-5.37  +6.37
+3.17  -0.20
|
+6.37  +3.17

+1.44  -7.33  -0.78
-3.11  +1.03  +0.29
+1.86  +5.25  -0.19
+4.74  +4.69  +0.78
|
-0.78  +1.03  +1.86

-5.98  +2.49  +6.64
-5.09  +2.95  +5.36
-4.99  +1.89  +4.99
|
+6.64  +2.95  -4.99

-5.03  -6.63  -7.31
+7.81  +7.39  +5.12
|
-7.31  +7.39

+6.75  +5.28  -2.88
+5.90  +3.75  -3.04
+6.91  +1.70  -2.77
|
-2.88  +3.75  +6.91

-1.44  +5.67  +7.57  +3.68  +2.35
+5.76  +5.23  -0.05  -2.56  -0.21
|
+2.35  -2.56

-3.02  +0.83  +2.57  -2.30  -7.45
+2.02  -1.15  +6.13  -2.85  +0.55
-4.20  +1.36  +3.17  -1.55  +1.35
-0.65  +3.01  +3.61  +2.39  -0.62
-3.17  +0.60  -0.46  +1.73  +4.90
|
-7.45  -2.85  +3.17  +3.01  -3.17

-0.41  +4.35  -1.93
-1.55  -0.52  -0.30
-0.15  -6.15  +6.93
|
-1.93  -0.52  -0.15
---
-0.27  -3.97  -5.18  +3.47  -0.14
+0.04  -3.58  -4.26  -7.48  -0.48
-0.30  +2.23  +2.12  -4.04  -0.45
-0.20  +2.25  +2.55  -3.84  -0.50
|
-0.27  -3.58  +2.12  -3.84

+1.69  -4.03  +0.95  -4.12  -1.65
+3.63  -2.03  -4.73  +2.27  -0.23
-0.94  -0.10  -0.25  +4.85  +3.13
+4.72  -2.03  -6.15  +3.47  -0.23
|
+1.69  -2.03  -0.25  +3.47

-0.51  -2.08  -1.30  -0.41  -0.53
+4.53  -2.47  -4.35  +5.15  +7.70
-5.22  +1.42  -0.95  -6.62  -5.08
|
-0.51  -2.47  -0.95

+5.37  -2.20  +0.64  +7.43
+5.25  -2.19  +0.57  +7.25
+3.00  -1.69  +0.02  +1.43
-0.51  -0.83  -0.84  -7.27
|
+5.37  -2.19  +0.02  -7.27

+6.65  +0.19
-1.57  +1.05
-4.21  -0.02
-3.50  -0.19
-1.47  +0.49
|
+6.65  +1.05

-5.80  -2.61  +4.89
-8.28  -0.65  +2.27
|
-5.80  -0.65

+0.57  -6.81  +1.94  -0.80
-6.94  +3.22  -0.09  -0.18
+3.05  +5.41  +1.59  +0.87
+3.24  +1.11  -1.41  +3.45
+1.39  -1.69  +3.42  +0.08
|
+0.57  +3.22  +1.59  +3.45

+7.44  +1.35  -0.27
+4.80  -6.35  +0.63
+2.64  -5.49  +1.35
+5.39  -3.56  -5.82
|
+7.44  -6.35  +1.35

-0.20  +5.82  +5.10  -1.19
+2.35  +5.54  -4.43  -1.64
|
-0.20  +5.54
---
+0.08  +1.67  -0.58  -0.06
+2.70  +4.99  -3.63  +1.14
-4.96  -2.15  +4.95  +0.42
-4.53  -3.61  +1.54  +1.33
-1.58  -5.04  +7.02  +0.11
+5.71  +7.94  -4.72  -0.52
|
+5.71  +7.94  -4.72  -0.52
+2.70  +4.99  -3.63  +1.14
+0.08  +1.67  -0.58  -0.06
-4.96  -2.15  +4.95  +0.42
-4.53  -3.61  +1.54  +1.33
-1.58  -5.04  +7.02  +0.11

-0.01  -0.13  -0.51  -0.06  -0.73  -1.50  +1.61  +1.01  +1.46  -0.38  +0.04  -0.42  -1.47  -0.01
+0.13  +0.65  -0.22  +0.83  +0.60  +5.04  -3.64  -2.98  -2.93  -1.54  -0.14  -0.31  -0.50  -1.90
+5.87  +4.96  +0.37  +4.12  -0.58  +0.66  +2.62  +0.64  +2.25  +1.36  +0.74  +1.64  -0.23  +0.31
-0.48  +0.24  -0.26  -0.38  +0.43  -3.67  +0.91  +3.22  +0.84  +1.11  -0.09  +0.31  -0.30  +1.94
|
+5.87  +4.96  +0.37  +4.12  -0.58  +0.66  +2.62  +0.64  +2.25  +1.36  +0.74  +1.64  -0.23  +0.31
+0.13  +0.65  -0.22  +0.83  +0.60  +5.04  -3.64  -2.98  -2.93  -1.54  -0.14  -0.31  -0.50  -1.90
-0.48  +0.24  -0.26  -0.38  +0.43  -3.67  +0.91  +3.22  +0.84  +1.11  -0.09  +0.31  -0.30  +1.94
-0.01  -0.13  -0.51  -0.06  -0.73  -1.50  +1.61  +1.01  +1.46  -0.38  +0.04  -0.42  -1.47  -0.01

+7.57  -0.97  -6.18  -3.19
+1.49  -5.48  -2.45  +2.72
+0.08  +5.28  -3.58  -0.27
-2.00  -3.34  -4.14  -0.26
-4.37  +6.18  -1.90  +4.20
-3.34  +1.25  -0.01  -4.64
+1.46  -2.99  -2.86  +1.57
+3.85  -0.46  +1.55  +1.24
-3.63  +2.30  -6.73  +4.08
+0.21  -1.82  -2.04  -1.87
-0.60  +1.31  +0.41  -2.31
-2.26  +5.09  -5.29  +3.93
|
-4.37  +6.18  -1.90  +4.20
+0.08  +5.28  -3.58  -0.27
-2.26  +5.09  -5.29  +3.93
-3.63  +2.30  -6.73  +4.08
-0.60  +1.31  +0.41  -2.31
-3.34  +1.25  -0.01  -4.64
+3.85  -0.46  +1.55  +1.24
+7.57  -0.97  -6.18  -3.19
+0.21  -1.82  -2.04  -1.87
+1.46  -2.99  -2.86  +1.57
-2.00  -3.34  -4.14  -0.26
+1.49  -5.48  -2.45  +2.72

+2.39  +2.56  -3.73  -6.00  +0.30  -2.46  -3.73  +5.64  -2.49  -7.39  +0.65  -1.81  +2.73  +0.59  +0.07
+6.81  +5.14  +2.65  -2.55  -4.10  -4.45  -5.36  +2.33  -3.85  +2.30  +1.19  -2.71  -2.24  -0.73  -0.05
+3.30  +4.09  +0.41  -3.84  -2.36  +1.34  -4.43  +4.90  -5.81  +3.37  -0.27  -3.12  -2.19  +2.91  +1.66
|
+6.81  +5.14  +2.65  -2.55  -4.10  -4.45  -5.36  +2.33  -3.85  +2.30  +1.19  -2.71  -2.24  -0.73  -0.05
+3.30  +4.09  +0.41  -3.84  -2.36  +1.34  -4.43  +4.90  -5.81  +3.37  -0.27  -3.12  -2.19  +2.91  +1.66
+2.39  +2.56  -3.73  -6.00  +0.30  -2.46  -3.73  +5.64  -2.49  -7.39  +0.65  -1.81  +2.73  +0.59  +0.07

-3.00  +1.62  -0.16  +0.47  -4.97  +1.33  -3.83  +1.75  +2.56  +2.44  +0.50  +1.40  +0.55  +4.64
-2.65  -0.16  +0.56  +1.49  +2.07  -1.61  +1.21  -1.73  +4.84  +3.08  +4.74  +0.60  -2.27  +0.52
+2.84  +0.63  -1.06  +0.38  -5.53  +4.16  +4.54  -2.51  -0.01  +1.31  -2.25  -2.05  +1.95  -1.63
-1.10  +7.10  +2.42  +0.02  +3.42  -1.25  -2.16  +2.04  +7.80  +3.44  -2.31  +1.17  +0.13  -2.31
|
-1.10  +7.10  +2.42  +0.02  +3.42  -1.25  -2.16  +2.04  +7.80  +3.44  -2.31  +1.17  +0.13  -2.31
-3.00  +1.62  -0.16  +0.47  -4.97  +1.33  -3.83  +1.75  +2.56  +2.44  +0.50  +1.40  +0.55  +4.64
+2.84  +0.63  -1.06  +0.38  -5.53  +4.16  +4.54  -2.51  -0.01  +1.31  -2.25  -2.05  +1.95  -1.63
-2.65  -0.16  +0.56  +1.49  +2.07  -1.61  +1.21  -1.73  +4.84  +3.08  +4.74  +0.60  -2.27  +0.52

-1.70  -5.00  -1.12
-5.00  +4.13  +3.10
-3.96  -4.74  -0.15
+6.25  -0.10  -2.70
-0.64  -5.07  -1.56
+5.07  -1.09  -2.55
-3.34  -4.82  -0.41
+2.92  +7.36  +0.99
-1.07  -4.12  -1.09
+3.02  +6.39  +0.64
+6.68  -2.35  -3.59
|
+2.92  +7.36  +0.99
+3.02  +6.39  +0.64
-5.00  +4.13  +3.10
+6.25  -0.10  -2.70
+5.07  -1.09  -2.55
+6.68  -2.35  -3.59
-1.07  -4.12  -1.09
-3.96  -4.74  -0.15
-3.34  -4.82  -0.41
-1.70  -5.00  -1.12
-0.64  -5.07  -1.56
